Each row is followed by one of two labels, saying whether the row has a hidden trait. Each part has a new trait and two new labels.
0.36 -0.38 0.43 0.29 0.01 0.78 0.09 0.85 0.73 -0.52 0.92 0.28 0.47 0.44
 0.57 -0.68 -0.16 -0.07 -0.33 -1.15 | RT
1.41 0.15 -0.33 -0.19 -1.08 -0.57 0.64 1.13 -0.25 -1.45 0.82 2.05 0.51
 0.36 1.25 -0.78 -0.65 -3.32 -0.47 -1.97 | LT
-0.49 -0.64 1.03 0.07 0.67 2.05 -0.42 0.89 1.81 0.30 1.75 -1.91 0.63
 0.98 0.06 -0.52 0.58 2.10 0.42 -0.71 | RT
0.63 -0.58 0.29 2.25 0.46 0.78 0.10 0.62 0.53 -0.12 0.50 -1.03 0.30 0.93
 -0.81 0.44 0.20 2.01 0.85 -0.76 | RT
0.51 -0.83 0.44 1.49 -0.23 1.80 -0.02 1.45 1.43 -0.09 2.15 -1.03 0.74
 1.33 -0.20 -1.43 0.32 0.59 1.22 -2.31 | RT
0.77 -0.40 0.23 1.47 0.14 0.17 0.28 0.38 -0.47 -0.60 -0.19 -0.06 0.04
 0.58 -0.52 0.19 -0.04 1.33 0.27 -0.59 | RT
-0.02 0.00 0.13 1.67 0.36 -0.09 0.19 -0.05 -0.24 -0.01 -1.47 -0.60 -0.33
 0.27 -0.85 2.40 0.09 1.98 0.05 0.02 | RT
-0.68 0.41 0.13 0.42 -0.40 0.39 0.11 1.15 1.85 0.07 1.31 0.61 0.54 0.32
 1.60 1.76 -0.43 -2.55 -1.09 -2.27 | LT
-0.59 0.57 -0.37 3.08 -0.17 -1.30 0.54 -0.94 -0.94 0.69 -2.64 -0.48
 -1.05 -0.42 -0.72 6.41 -0.11 1.78 -0.64 1.01 | LT
0.23 -0.42 0.50 -0.48 0.16 0.82 0.02 0.64 0.32 -0.82 0.13 -0.02 0.32
 0.44 0.73 -1.01 -0.19 0.32 -0.34 -0.91 | RT
0.68 -0.28 0.10 1.35 -0.03 -0.12 0.33 0.14 -0.70 -0.75 -0.84 0.15 -0.13
 0.29 -0.48 1.40 -0.17 1.01 -0.10 -0.14 | LT
0.02 -0.45 0.59 0.77 -0.01 1.17 -0.05 0.83 1.02 -0.15 1.05 -0.95 0.53
 0.81 -0.23 0.09 0.11 1.58 0.24 -1.05 | RT
1.14 0.12 -0.24 -1.64 -0.54 0.53 0.24 1.35 0.69 -1.43 1.81 1.99 0.97
 0.33 2.61 -5.37 -0.73 -3.87 -0.94 -2.49 | LT
1.02 -0.14 0.07 1.18 -0.06 -0.63 0.59 0.04 -1.26 -1.00 -1.33 1.00 -0.28
 0.43 -0.23 0.52 -0.40 0.44 -0.34 -0.52 | LT
0.46 -0.16 -0.09 2.62 -0.05 -0.45 0.43 -0.32 -0.76 0.00 -1.20 -0.17
 -0.43 0.27 -0.97 2.74 -0.01 2.48 0.36 0.21 | LT
-0.20 0.38 -0.28 3.04 -0.33 -1.12 0.54 -0.59 -0.69 0.32 -1.73 -0.01
 -0.62 -0.15 -0.77 4.92 -0.17 1.33 -0.43 0.19 | LT
0.57 0.04 -0.50 2.96 -1.63 1.33 0.20 2.09 2.54 0.85 2.50 0.14 1.11 1.60
 1.06 -0.20 -0.08 -1.94 1.03 -4.38 | RT
0.95 -0.23 0.15 2.44 0.06 -0.51 0.55 -0.38 -1.45 -0.40 -1.38 -0.30 -0.53
 0.18 -1.07 1.66 -0.05 2.13 0.61 0.90 | LT
0.89 0.34 -0.25 1.56 -1.19 1.43 0.11 1.98 1.98 -0.20 2.98 1.23 1.45 0.97
 2.30 -5.11 -0.61 -4.08 -0.23 -4.35 | RT
2.25 1.19 -1.65 -0.73 -2.71 -2.57 0.83 2.11 0.38 -1.35 0.15 3.58 0.75
 0.49 2.13 -0.30 -0.89 -7.43 0.46 -3.12 | LT
-1.57 -0.96 1.03 1.94 1.91 0.61 -0.27 -1.67 -0.91 0.80 -1.06 -3.21 -1.06
 -0.34 -2.03 4.71 0.88 7.15 0.10 3.04 | RT
0.24 -0.21 0.67 0.80 -0.41 2.89 -0.14 1.62 2.42 0.14 3.99 0.04 1.38 1.48
 2.43 -7.37 -0.18 -1.36 -0.12 -4.07 | RT
0.61 -0.60 0.45 0.94 -0.31 1.73 0.13 1.41 1.23 -0.41 2.35 -0.15 0.90
 1.14 1.13 -2.57 -0.07 -0.67 0.41 -2.51 | RT
1.16 0.85 -0.79 2.94 -1.65 -2.24 1.31 0.35 -0.97 -0.25 -1.20 1.87 -0.58
 0.15 0.20 3.38 -0.63 -2.16 -0.54 -1.27 | LT
0.11 0.10 -0.41 5.09 -0.70 -0.75 0.46 -0.13 0.25 1.27 -1.24 -1.26 -0.50
 0.78 -1.64 5.94 0.24 2.66 1.23 -1.16 | LT
-0.01 -0.63 0.45 0.90 1.06 -0.02 0.13 -1.00 -1.56 -0.09 -2.25 -1.82
 -1.01 -0.29 -1.57 2.69 0.62 5.02 0.62 2.55 | RT
-0.47 -0.76 1.36 -2.64 1.16 2.07 -0.54 0.50 0.50 -1.15 1.60 -0.90 0.49
 0.29 1.31 -3.48 0.27 0.91 -0.94 0.28 | RT
0.02 -0.46 0.65 -0.31 0.20 1.08 -0.25 0.79 0.86 -0.74 1.24 0.25 0.45
 0.46 0.98 -1.06 -0.19 -0.31 -0.54 -1.58 | RT
1.47 0.01 -0.20 -0.06 -0.75 -0.42 0.60 0.97 -0.35 -1.49 0.50 2.13 0.36
 0.33 1.36 -1.62 -0.60 -2.91 -0.55 -1.43 | LT
0.12 -1.31 1.28 -0.79 1.30 2.09 -0.52 0.34 0.43 -0.65 1.01 -2.07 0.44
 0.82 -0.63 -3.21 0.62 3.48 0.84 0.70 | RT
1.75 0.22 -0.39 1.64 -0.80 -1.42 1.01 0.28 -1.64 -1.32 -1.11 2.23 -0.32
 0.06 0.33 0.72 -0.65 -1.63 -0.44 -0.84 | LT
-0.62 -1.12 1.78 -3.85 1.71 2.42 -0.63 0.40 0.30 -1.46 1.57 -1.38 0.53
 0.25 1.20 -4.71 0.45 1.66 -0.92 1.01 | RT
-0.72 -0.16 0.58 0.38 0.74 0.49 -0.22 -0.14 0.30 0.01 -0.33 -1.14 -0.21
 0.19 -0.87 2.47 0.18 2.64 -0.30 0.42 | RT
1.10 0.42 -0.43 -1.36 -0.88 0.14 0.29 1.45 0.93 -1.14 1.86 2.13 0.95
 0.47 2.51 -3.02 -0.78 0.08 -0.79 -2.85 | LT
-0.47 -0.25 0.61 0.21 0.63 0.59 -0.12 0.18 0.50 -0.04 -0.44 -1.20 -0.01
 0.59 -0.49 2.32 0.23 1.95 -0.11 0.27 | RT
0.09 -0.38 0.18 2.02 0.55 -0.13 0.10 -0.56 -0.76 0.35 -1.49 -1.75 -0.65
 0.21 -1.56 3.34 0.43 4.05 0.70 1.64 | RT
1.09 0.64 -0.46 -1.81 -1.35 -0.14 0.24 1.66 0.95 -0.93 1.86 2.39 1.16
 0.41 2.85 -4.79 -0.86 -5.34 -0.59 -3.17 | LT
1.49 1.02 -0.85 -2.48 -1.28 -0.84 0.14 1.67 1.13 -1.23 1.97 2.85 0.97
 0.32 2.88 -4.55 -0.99 -6.58 -0.86 -3.23 | LT
1.17 -0.05 -0.11 -2.11 -0.27 -0.21 0.49 0.87 -0.68 -2.10 0.40 2.36 0.46
 -0.12 1.92 -2.85 -0.83 -3.13 -1.30 -1.36 | LT
0.72 0.95 -1.69 4.52 -1.12 -4.00 1.27 -1.18 -2.16 0.14 -4.15 1.15 -1.71
 -0.85 -1.17 9.99 -0.69 -0.15 -0.44 0.81 | LT
0.70 -0.19 0.14 1.36 -0.76 1.15 0.11 1.71 1.85 -0.02 2.33 0.70 0.86 1.12
 1.16 -1.28 -0.19 -1.53 0.04 -3.05 | RT
0.78 -0.28 0.01 1.44 -0.75 0.48 0.35 1.37 0.59 -0.61 1.34 0.65 0.63 1.04
 0.61 -1.28 -0.28 -1.05 0.16 -2.39 | LT
-0.08 -0.21 0.60 -1.16 0.24 1.64 -0.08 1.01 1.30 -0.72 2.19 0.47 0.77
 0.80 2.09 -3.04 -0.40 -1.44 -1.03 -2.15 | RT
1.07 0.12 -0.38 1.00 -1.07 -0.20 0.57 1.32 0.57 -0.64 1.02 1.40 0.51
 0.65 1.04 0.22 -0.47 -2.78 0.01 -2.57 | LT
-0.14 -0.81 1.53 -4.90 1.49 1.76 -0.35 0.01 -0.47 -2.20 1.51 0.49 0.34
 -0.33 2.63 -6.96 -0.17 -0.50 -2.13 0.34 | RT
0.21 0.19 0.00 0.91 -0.27 -0.22 0.32 0.57 0.38 -0.55 -0.06 0.60 0.08
 0.39 0.36 1.87 -0.37 -0.05 -0.80 -1.19 | LT
0.26 0.58 -0.53 3.79 -0.84 -1.35 0.73 -0.18 -0.18 0.50 -1.43 0.41 -0.65
 0.16 -0.59 5.39 -0.27 0.33 -0.36 -0.84 | LT
0.10 0.17 -0.11 3.36 -0.25 -1.01 0.50 -0.32 -0.50 0.32 -1.17 -0.32 -0.58
 -0.01 -1.00 4.01 -0.05 2.41 0.21 0.07 | LT
0.40 -0.80 0.67 0.71 0.97 0.62 -0.15 -0.11 -0.58 -0.47 -0.62 -1.33 -0.13
 0.40 -1.33 0.09 0.34 3.55 0.60 1.33 | RT
-0.27 -0.18 0.65 -0.63 0.03 1.06 -0.04 0.79 1.16 -0.61 1.45 0.29 0.48
 0.45 1.37 -0.75 -0.22 -1.23 -0.83 -1.89 | RT
0.15 -0.57 0.83 -1.37 0.14 2.28 -0.11 1.14 1.06 -0.81 2.87 0.32 0.96
 0.63 2.21 -5.56 -0.26 -1.04 -0.79 -2.37 | RT
-0.87 -0.43 0.84 0.54 1.35 0.56 -0.27 -0.65 -0.31 0.07 -1.15 -3.13 -0.44
 -0.03 -1.19 2.00 0.48 4.21 0.10 2.12 | RT
1.69 0.42 -0.81 -0.79 -1.34 -1.03 0.56 1.57 0.34 -1.42 0.36 2.40 0.85
 0.49 1.99 -1.97 -0.73 -4.62 -0.16 -2.10 | LT
